Below are the code and all the weights of a small trained network. Each question names an input and a class and asks about switching units off, where a switched-off unit gives its printed mean instead of its output.

import numpy as np


def w(rows, s, z=0):
    codes = np.array(rows[::2]) - 128.0
    scale = np.full(codes.shape[1], s)
    scale[-1] = z or s
    return codes * scale


def f(y):
    return y / 2 * (1 + np.tanh(0.7978845608 * (y + 0.044715 * y**3)))


def log_softmax(a):
    a = a - a.max(-1, keepdims=True)
    return a - np.log(np.exp(a).sum(-1, keepdims=True))


def net(x, mask):
    res = np.array(x, float).reshape(1, 8) / 4 @ E
    y = f(res @ A[0][:, :-1].T + A[0][:, -1])
    res = res + np.where(mask, y, B[0][:, -1]) @ B[0][:, :-1]
    return log_softmax(res[-1] @ U[:, :-1].T + U[:, -1])


A, B = {}, {}
E = w([
[4,71,172,85,61,196],'x0',
[98,131,111,95,99,26],'x1',
[95,181,151,85,159,132],'x2',
[23,129,178,192,117,66],'x3',
[106,2,53,99,51,52],'x4',
[125,151,128,131,146,146],'x5',
[75,179,205,204,134,114],'x6',
[42,108,171,49,115,218],'x7',
],0.0092)
A[0] = w([
[67,96,120,71,109,193,37],'N0',
[197,156,120,142,140,166,167],'N1',
[101,148,107,132,126,87,59],'N2',
[180,128,121,116,135,133,31],'N3',
[120,129,117,133,130,142,82],'N4',
[105,158,164,121,126,100,29],'N5',
[156,76,106,170,109,69,73],'N6',
[150,80,69,162,102,38,88],'N7',
[69,187,197,134,155,114,143],'N8',
[225,126,49,119,144,131,101],'N9',
[130,141,136,165,141,153,14],'N10',
[116,145,114,133,120,133,79],'N11',
[78,138,147,100,126,21,133],'N12',
[78,173,170,81,126,107,95],'N13',
[154,163,158,205,143,184,87],'N14',
[100,170,167,113,139,85,45],'N15',
[47,47,143,60,105,224,114],'N16',
[125,132,124,128,126,128,109],'N17',
[173,187,154,185,139,191,125],'N18',
[129,151,149,192,141,179,28],'N19',
[109,127,150,117,143,52,92],'N20',
[236,115,96,112,131,128,79],'N21',
[158,176,114,178,123,175,149],'N22',
[185,153,203,163,137,155,58],'N23',
[121,148,137,162,140,122,110],'N24',
[113,106,128,131,158,120,63],'N25',
[120,83,75,171,109,5,101],'N26',
[110,86,139,98,119,162,73],'N27',
[123,124,97,135,132,136,119],'N28',
[176,78,104,152,101,50,72],'N29',
[101,163,143,118,130,95,31],'N30',
[116,87,85,134,151,76,13],'N31',
[104,93,152,86,109,188,2],'N32',
[207,140,96,103,131,120,64],'N33',
[241,139,94,69,154,135,62],'N34',
],0.012,0.0042)
B[0] = w([
[99,76,106,76,66,170,197],'N0',
[133,147,132,99,195,152,178],'N1',
[116,134,101,131,94,96,141],'N2',
[129,148,84,103,149,136,146],'N3',
[115,151,136,106,126,136,125],'N4',
[131,136,97,180,151,146,141],'N5',
[159,110,210,94,94,111,180],'N6',
[196,97,215,84,63,72,207],'N7',
[39,143,57,195,151,101,190],'N8',
[224,188,99,67,169,148,208],'N9',
[98,131,153,111,140,120,135],'N10',
[118,128,123,125,130,125,124],'N11',
[164,191,55,171,52,98,186],'N12',
[118,150,91,178,106,152,165],'N13',
[61,58,215,114,203,119,176],'N14',
[114,160,94,181,145,132,150],'N15',
[80,63,63,68,2,215,249],'N16',
[134,120,125,144,127,132,126],'N17',
[68,100,177,126,202,147,186],'N18',
[71,87,186,120,150,124,157],'N19',
[129,148,95,169,86,92,158],'N20',
[197,167,77,91,174,140,194],'N21',
[106,125,164,121,182,144,166],'N22',
[102,110,164,133,161,132,165],'N23',
[101,117,140,134,142,88,144],'N24',
[108,148,146,134,94,127,125],'N25',
[192,86,216,154,48,57,219],'N26',
[144,105,138,99,94,152,163],'N27',
[145,136,141,103,117,140,131],'N28',
[199,103,182,86,100,103,194],'N29',
[99,140,96,148,133,119,138],'N30',
[159,114,181,140,93,128,157],'N31',
[108,92,140,110,93,169,175],'N32',
[193,160,56,114,178,146,176],'N33',
[204,195,63,110,182,198,200],'N34',
],0.0081,0.018)
U = w([
[60,84,197,141,213,170,89],'0',
[241,151,72,75,221,201,202],'1',
[232,75,170,100,59,25,171],'2',
[100,173,35,196,112,60,6],'3',
[94,50,75,76,44,255,164],'4',
],0.0071,0.0018)

Each question gives the input, the list of numbers given to net, and the class t.
The units are the neurons (one row each of A and B). Each row of codes is followed by its name. A weight is (code - 128) times the scale printed after its matrix; where a second scale follows, it is the last column's (A, B and U).
mask holds one flag per neuron, in row order. A switched-off neuron (its flag False) gives its mean, the last column of its row in B, instead of its output. The means were averaged over made-up inputs and are rounded, as every weight is.
A unit's drop is (log p(t) with every unit on - log p(t) with that unit switched off) / (log p(t) with every unit on - log p(t) with every unit switched off).
The circuit of an input: a set's keep is (log p(t) with only the set's units on - log p(t) with every unit switched off) / (log p(t) with every unit on - log p(t) with every unit switched off). Starting from the 12 units with the biggest drops (on a tie, the unit counted first), units are removed one at a time, each time the one whose removal leaves the highest keep (on an exact tie, the one counted first), for as long as the keep stays at least 0.8.
circuit, biggest first: the units of the circuit, biggest drop first
top k neurons: the k neurons with the biggest drops, biggest first
drop when u is switched off: that unit's drop, to one decimal
input [-6,8,-2,6,-4,-3,6,-2], class 3: circuit, biggest first => [N8]
input [-2,0,6,-4,7,5,-4,3], class 1: circuit, biggest first => [N34; N9]
input [-8,1,-1,-4,-5,7,5,4], class 0: circuit, biggest first => [N14; N18]
input [-4,0,6,0,1,0,-2,-6], class 1: top 4 neurons => [N34; N9; N33; N21]
input [3,-7,-6,4,0,-7,-2,-3], class 2: top 2 neurons => [N16; N0]
input [7,-3,-8,-7,3,6,5,-7], class 2: top 2 neurons => [N34; N16]
input [-4,7,2,-8,4,-3,-7,-8], class 1: top 4 neurons => [N34; N9; N21; N33]
input [-1,-3,-6,-4,5,-7,-6,-5], class 1: top 3 neurons => [N34; N9; N21]
input [2,-5,-1,2,-3,-4,8,6], class 0: top 3 neurons => [N14; N18; N19]
input [5,-6,-6,-6,-7,-4,8,5], class 0: top 2 neurons => [N14; N18]
input [-2,-2,2,-4,6,-8,-7,0], class 1: drop when N34 is switched off => 0.2
input [1,6,0,5,-8,6,0,6], class 3: drop when N8 is switched off => 0.3
input [8,-2,-4,5,3,-3,-6,-5], class 2: drop when N7 is switched off => 0.2
input [0,-8,1,5,-8,8,-3,8], class 0: circuit, biggest first => [N14]
input [-6,5,3,7,-6,6,5,4], class 3: top 2 neurons => [N8; N12]
